Here is a tiny trained network, its code and every weight. The questions are about switching its units off for an input and a class, where a switched-off unit gives its printed mean instead of its output.

import numpy as np


def w(rows, s, z=0):
    codes = np.array(rows[::2]) - 128.0
    scale = np.full(codes.shape[1], s)
    scale[-1] = z or s
    return codes * scale


def f(y):
    return np.maximum(y, 0)


def log_softmax(a):
    a = a - a.max(-1, keepdims=True)
    return a - np.log(np.exp(a).sum(-1, keepdims=True))


def net(x, mask):
    res = np.array(x, float).reshape(1, 6) / 4 @ E
    y = f(res @ A[0][:, :-1].T + A[0][:, -1])
    res = res + np.where(mask, y, B[0][:, -1]) @ B[0][:, :-1]
    return log_softmax(res[-1] @ U[:, :-1].T + U[:, -1])


A, B = {}, {}
E = w([
[22,86,153,114],'x0',
[130,152,194,26],'x1',
[151,91,227,190],'x2',
[127,127,129,127],'x3',
[128,128,128,128],'x4',
[114,245,136,191],'x5',
],0.011)
A[0] = w([
[119,161,127,132,79],'n0',
[103,173,141,165,45],'n1',
[90,158,95,114,88],'n2',
[244,155,89,140,148],'n3',
[95,180,137,157,102],'n4',
[5,122,128,129,100],'n5',
[186,139,138,141,101],'n6',
[145,117,204,172,162],'n7',
[108,178,90,151,91],'n8',
[106,168,133,144,51],'n9',
[177,145,89,106,176],'n10',
[27,103,132,143,136],'n11',
[120,170,155,67,90],'n12',
[122,102,86,210,36],'n13',
[167,65,113,110,72],'n14',
[110,156,70,95,85],'n15',
[184,117,178,169,97],'n16',
[120,188,148,154,71],'n17',
[101,160,38,77,94],'n18',
[86,124,145,135,165],'n19',
[97,206,165,171,24],'n20',
[200,131,121,131,79],'n21',
[129,154,156,84,36],'n22',
[151,63,127,134,54],'n23',
[110,103,89,192,31],'n24',
[139,109,171,165,66],'n25',
[127,93,114,127,44],'n26',
[129,156,183,78,43],'n27',
[160,137,146,93,83],'n28',
[123,82,99,92,5],'n29',
[104,105,194,174,79],'n30',
[120,91,62,198,73],'n31',
[133,152,179,94,113],'n32',
[186,137,109,117,192],'n33',
[156,56,108,110,74],'n34',
[108,142,68,109,69],'n35',
],0.017,0.0023)
B[0] = w([
[115,128,109,102,160],'n0',
[105,141,105,81,193],'n1',
[97,115,110,148,182],'n2',
[119,120,231,113,240],'n3',
[111,142,112,73,201],'n4',
[130,124,253,117,248],'n5',
[113,126,183,125,178],'n6',
[98,106,83,199,226],'n7',
[116,135,104,111,196],'n8',
[113,133,118,90,174],'n9',
[115,111,182,136,191],'n10',
[116,119,232,105,235],'n11',
[210,126,119,143,194],'n12',
[216,128,109,139,219],'n13',
[93,150,102,63,203],'n14',
[96,113,104,189,200],'n15',
[77,114,124,193,205],'n16',
[108,135,96,71,200],'n17',
[78,113,76,217,241],'n18',
[128,139,170,133,178],'n19',
[97,136,88,50,231],'n20',
[123,125,187,111,184],'n21',
[189,125,116,132,172],'n22',
[98,150,79,83,190],'n23',
[200,129,119,143,203],'n24',
[101,124,97,178,185],'n25',
[131,141,110,101,161],'n26',
[209,137,109,150,195],'n27',
[160,131,126,130,165],'n28',
[107,152,91,91,189],'n29',
[83,120,120,191,213],'n30',
[230,129,113,144,232],'n31',
[192,117,107,153,189],'n32',
[116,137,180,120,187],'n33',
[91,145,89,59,211],'n34',
[112,116,106,183,194],'n35',
],0.033,0.012)
U = w([
[109,130,252,112,113],'0',
[84,121,161,168,254],'1',
[198,141,167,115,79],'2',
[96,155,151,56,5],'3',
],0.015,0.0013)

Each question gives the input, the list of numbers given to net, and the class t.
The units are the neurons (one row each of A and B). Each row of codes is followed by its name. A weight is (code - 128) times the scale printed after its matrix; where a second scale follows, it is the last column's (A, B and U).
mask holds one flag per neuron, in row order. A switched-off neuron (its flag False) gives its mean, the last column of its row in B, instead of its output. The means were averaged over made-up inputs and are rounded, as every weight is.
A unit's drop is (log p(t) with every unit on - log p(t) with that unit switched off) / (log p(t) with every unit on - log p(t) with every unit switched off).
The circuit of an input: a set's keep is (log p(t) with only the set's units on - log p(t) with every unit switched off) / (log p(t) with every unit on - log p(t) with every unit switched off). Starting from the 12 units with the biggest drops (on a tie, the unit counted first), units are removed one at a time, each time the one whose removal leaves the highest keep (on an exact tie, the one counted first), for as long as the keep stays at least 0.8.
units of the circuit, in order: the units of the circuit, biggest drop first
top k neurons: the k neurons with the biggest drops, biggest first
drop when u is switched off: that unit's drop, to one decimal
input [-5,-5,2,-8,-7,-2], class 0: units of the circuit, in order : (n3)
input [-8,-4,-7,-2,-5,8], class 0: top 2 neurons : (n3; n10)
input [3,-4,-4,2,-5,-5], class 3: top 2 neurons : (n34; n7)
input [7,-7,-3,3,4,6], class 0: top 3 neurons : (n5; n11; n27)
input [-1,-5,-3,-7,-3,-5], class 2: top 2 neurons : (n31; n20)
input [-8,-7,8,-1,-7,6], class 0: top 2 neurons : (n3; n21)
input [-7,-4,-2,4,7,7], class 0: top 4 neurons : (n3; n10; n6; n34)
input [4,4,-5,-5,-3,5], class 1: top 4 neurons : (n18; n15; n3; n34)
input [1,-8,2,-4,-8,-7], class 2: top 3 neurons : (n31; n13; n24)
input [-5,6,-6,-7,0,-4], class 1: top 2 neurons : (n18; n5)
input [-4,8,-8,6,-5,0], class 1: top 3 neurons : (n18; n15; n31)
input [-2,8,8,-1,0,1], class 1: top 4 neurons : (n7; n16; n30; n31)
input [-5,-8,5,8,-5,-1], class 2: drop when n31 is switched off : 0.6
input [-1,-2,4,-1,-7,6], class 3: units of the circuit, in order : (n20)
input [5,-2,2,-2,3,6], class 3: drop when n5 is switched off : 0.0
input [-8,1,-6,-7,5,2], class 0: drop when n3 is switched off : 2.8
